Here is a tiny trained network, its code and every weight. The questions are about switching its units off for an input and a class, where a switched-off unit gives its printed mean instead of its output.

import numpy as np


def w(rows, s, z=0):
    codes = np.array(rows[::2]) - 128.0
    scale = np.full(codes.shape[1], s)
    scale[-1] = z or s
    return codes * scale


def f(y):
    return y / 2 * (1 + np.tanh(0.7978845608 * (y + 0.044715 * y**3)))


def log_softmax(a):
    a = a - a.max(-1, keepdims=True)
    return a - np.log(np.exp(a).sum(-1, keepdims=True))


def net(x, mask):
    res = np.array(x, float).reshape(1, 6) / 4 @ E
    y = f(res @ A[0][:, :-1].T + A[0][:, -1])
    res = res + np.where(mask, y, B[0][:, -1]) @ B[0][:, :-1]
    return log_softmax(res[-1] @ U[:, :-1].T + U[:, -1])


A, B = {}, {}
E = w([
[32,138,47,115,108,212],'x0',
[170,99,179,43,30,187],'x1',
[191,168,109,79,226,186],'x2',
[34,108,206,61,189,108],'x3',
[136,2,149,177,167,188],'x4',
[130,125,125,125,129,126],'x5',
],0.0072)
A[0] = w([
[216,106,211,119,161,39,54],'N0',
[100,157,78,219,202,81,109],'N1',
[213,139,30,204,72,130,40],'N2',
[136,25,164,179,157,184,73],'N3',
[123,28,143,175,151,203,86],'N4',
[37,115,200,65,180,97,63],'N5',
[117,230,113,71,91,63,125],'N6',
[66,92,148,195,30,51,86],'N7',
[139,33,169,176,153,191,92],'N8',
[220,106,218,124,157,46,59],'N9',
[23,127,45,92,106,233,57],'N10',
[228,112,217,126,141,59,31],'N11',
[117,215,111,71,96,72,67],'N12',
[30,107,193,44,182,108,110],'N13',
[16,109,207,70,185,87,90],'N14',
[75,150,78,214,217,79,97],'N15',
[124,232,114,96,96,79,105],'N16',
[2,119,31,86,111,251,52],'N17',
[205,176,104,81,227,189,79],'N18',
[176,109,187,37,37,206,92],'N19',
[58,86,142,220,33,55,96],'N20',
[136,41,153,167,157,172,29],'N21',
[177,109,179,41,31,208,73],'N22',
[194,161,84,80,228,169,56],'N23',
[112,233,133,71,97,76,107],'N24',
[32,119,215,71,186,102,82],'N25',
[194,173,85,75,227,189,76],'N26',
[114,230,115,81,89,70,111],'N27',
[108,236,111,64,84,79,121],'N28',
[98,145,75,201,209,68,65],'N29',
[204,156,54,243,53,146,54],'N30',
[95,162,101,225,206,92,40],'N31',
[73,91,133,168,50,56,5],'N32',
[63,93,132,195,22,49,90],'N33',
],0.0065,0.0027)
B[0] = w([
[87,234,108,219,95,65,206],'N0',
[115,71,118,34,61,63,231],'N1',
[254,155,66,94,44,204,214],'N2',
[116,67,98,166,203,137,190],'N3',
[112,58,93,188,213,126,195],'N4',
[219,141,84,119,82,176,207],'N5',
[114,52,103,170,205,151,237],'N6',
[97,174,201,90,178,200,235],'N7',
[109,39,79,179,223,133,189],'N8',
[86,225,112,227,93,56,209],'N9',
[96,230,122,219,76,34,227],'N10',
[91,204,105,191,96,52,198],'N11',
[118,51,89,174,201,139,201],'N12',
[234,150,62,133,72,177,227],'N13',
[238,146,74,114,62,206,235],'N14',
[100,73,129,29,63,59,243],'N15',
[130,48,102,162,201,149,216],'N16',
[82,249,116,241,74,37,253],'N17',
[73,185,222,85,154,203,209],'N18',
[72,54,112,30,65,19,221],'N19',
[97,172,199,89,172,212,248],'N20',
[114,71,102,168,181,134,161],'N21',
[78,49,120,24,60,25,216],'N22',
[92,161,204,92,149,172,195],'N23',
[116,52,91,179,192,144,224],'N24',
[241,149,69,122,54,195,221],'N25',
[75,181,222,93,165,202,210],'N26',
[116,49,107,169,206,147,227],'N27',
[116,54,106,172,206,134,239],'N28',
[111,74,134,43,66,59,215],'N29',
[236,149,88,103,76,191,230],'N30',
[101,71,134,36,58,47,206],'N31',
[91,165,200,92,163,189,184],'N32',
[95,166,198,92,164,206,242],'N33',
],0.0065,0.0047)
U = w([
[100,76,122,20,87,47,135],'0',
[249,152,72,122,90,185,72],'1',
[83,214,121,221,112,61,214],'2',
[110,48,98,179,209,143,179],'3',
[89,176,235,79,159,201,1],'4',
],0.013,0.00054)

Each question gives the input, the list of numbers given to net, and the class t.
The units are the neurons (one row each of A and B). Each row of codes is followed by its name. A weight is (code - 128) times the scale printed after its matrix; where a second scale follows, it is the last column's (A, B and U).
mask holds one flag per neuron, in row order. A switched-off neuron (its flag False) gives its mean, the last column of its row in B, instead of its output. The means were averaged over made-up inputs and are rounded, as every weight is.
A unit's drop is (log p(t) with every unit on - log p(t) with that unit switched off) / (log p(t) with every unit on - log p(t) with every unit switched off).
The circuit of an input: a set's keep is (log p(t) with only the set's units on - log p(t) with every unit switched off) / (log p(t) with every unit on - log p(t) with every unit switched off). Starting from the 12 units with the biggest drops (on a tie, the unit counted first), units are removed one at a time, each time the one whose removal leaves the highest keep (on an exact tie, the one counted first), for as long as the keep stays at least 0.8.
circuit, biggest first: the units of the circuit, biggest drop first
k most important neurons: the k neurons with the biggest drops, biggest first
drop of u: that unit's drop, to one decimal
input [5,5,3,6,-5,-7], class 1: circuit, biggest first	[N13, N25]
input [-3,-4,6,5,2,4], class 4: 3 most important neurons	[N18, N26, N23]
input [8,-6,0,-3,5,0], class 2: circuit, biggest first	[N17]
input [5,0,1,1,-4,4], class 2: 2 most important neurons	[N17, N10]
input [5,7,4,-1,-4,-1], class 0: 2 most important neurons	[N22, N19]
input [0,-5,-5,7,3,-2], class 1: circuit, biggest first	[N14, N25]
input [7,0,-3,8,8,-5], class 1: circuit, biggest first	[N14, N13]
input [6,-7,8,8,0,3], class 1: circuit, biggest first	[N13, N14]
input [-1,2,1,-6,8,-8], class 3: 2 most important neurons	[N8, N4]
input [-3,-1,8,2,7,-6], class 4: 2 most important neurons	[N18, N26]
input [4,0,7,7,7,2], class 1: 3 most important neurons	[N13, N25, N14]
input [-7,4,-7,3,6,3], class 2: 2 most important neurons	[N9, N0]
input [-5,-4,7,6,5,2], class 4: 3 most important neurons	[N18, N26, N23]
input [-6,-8,-5,3,-8,-3], class 0: circuit, biggest first	[N15]
input [7,-8,8,-6,-5,6], class 0: 2 most important neurons	[N1, N15]
input [6,7,-4,8,-1,5], class 1: 4 most important neurons	[N13, N14, N25, N5]
input [8,2,-8,1,5,-1], class 2: drop of N17	1.3
input [-2,4,-7,-6,5,-5], class 4: drop of N7	0.2
input [-4,-4,0,-4,-2,7], class 0: drop of N29	0.2
input [3,-6,4,2,-5,5], class 0: drop of N16	0.0
input [3,8,-4,-8,6,-1], class 0: most important neuron	[N22]
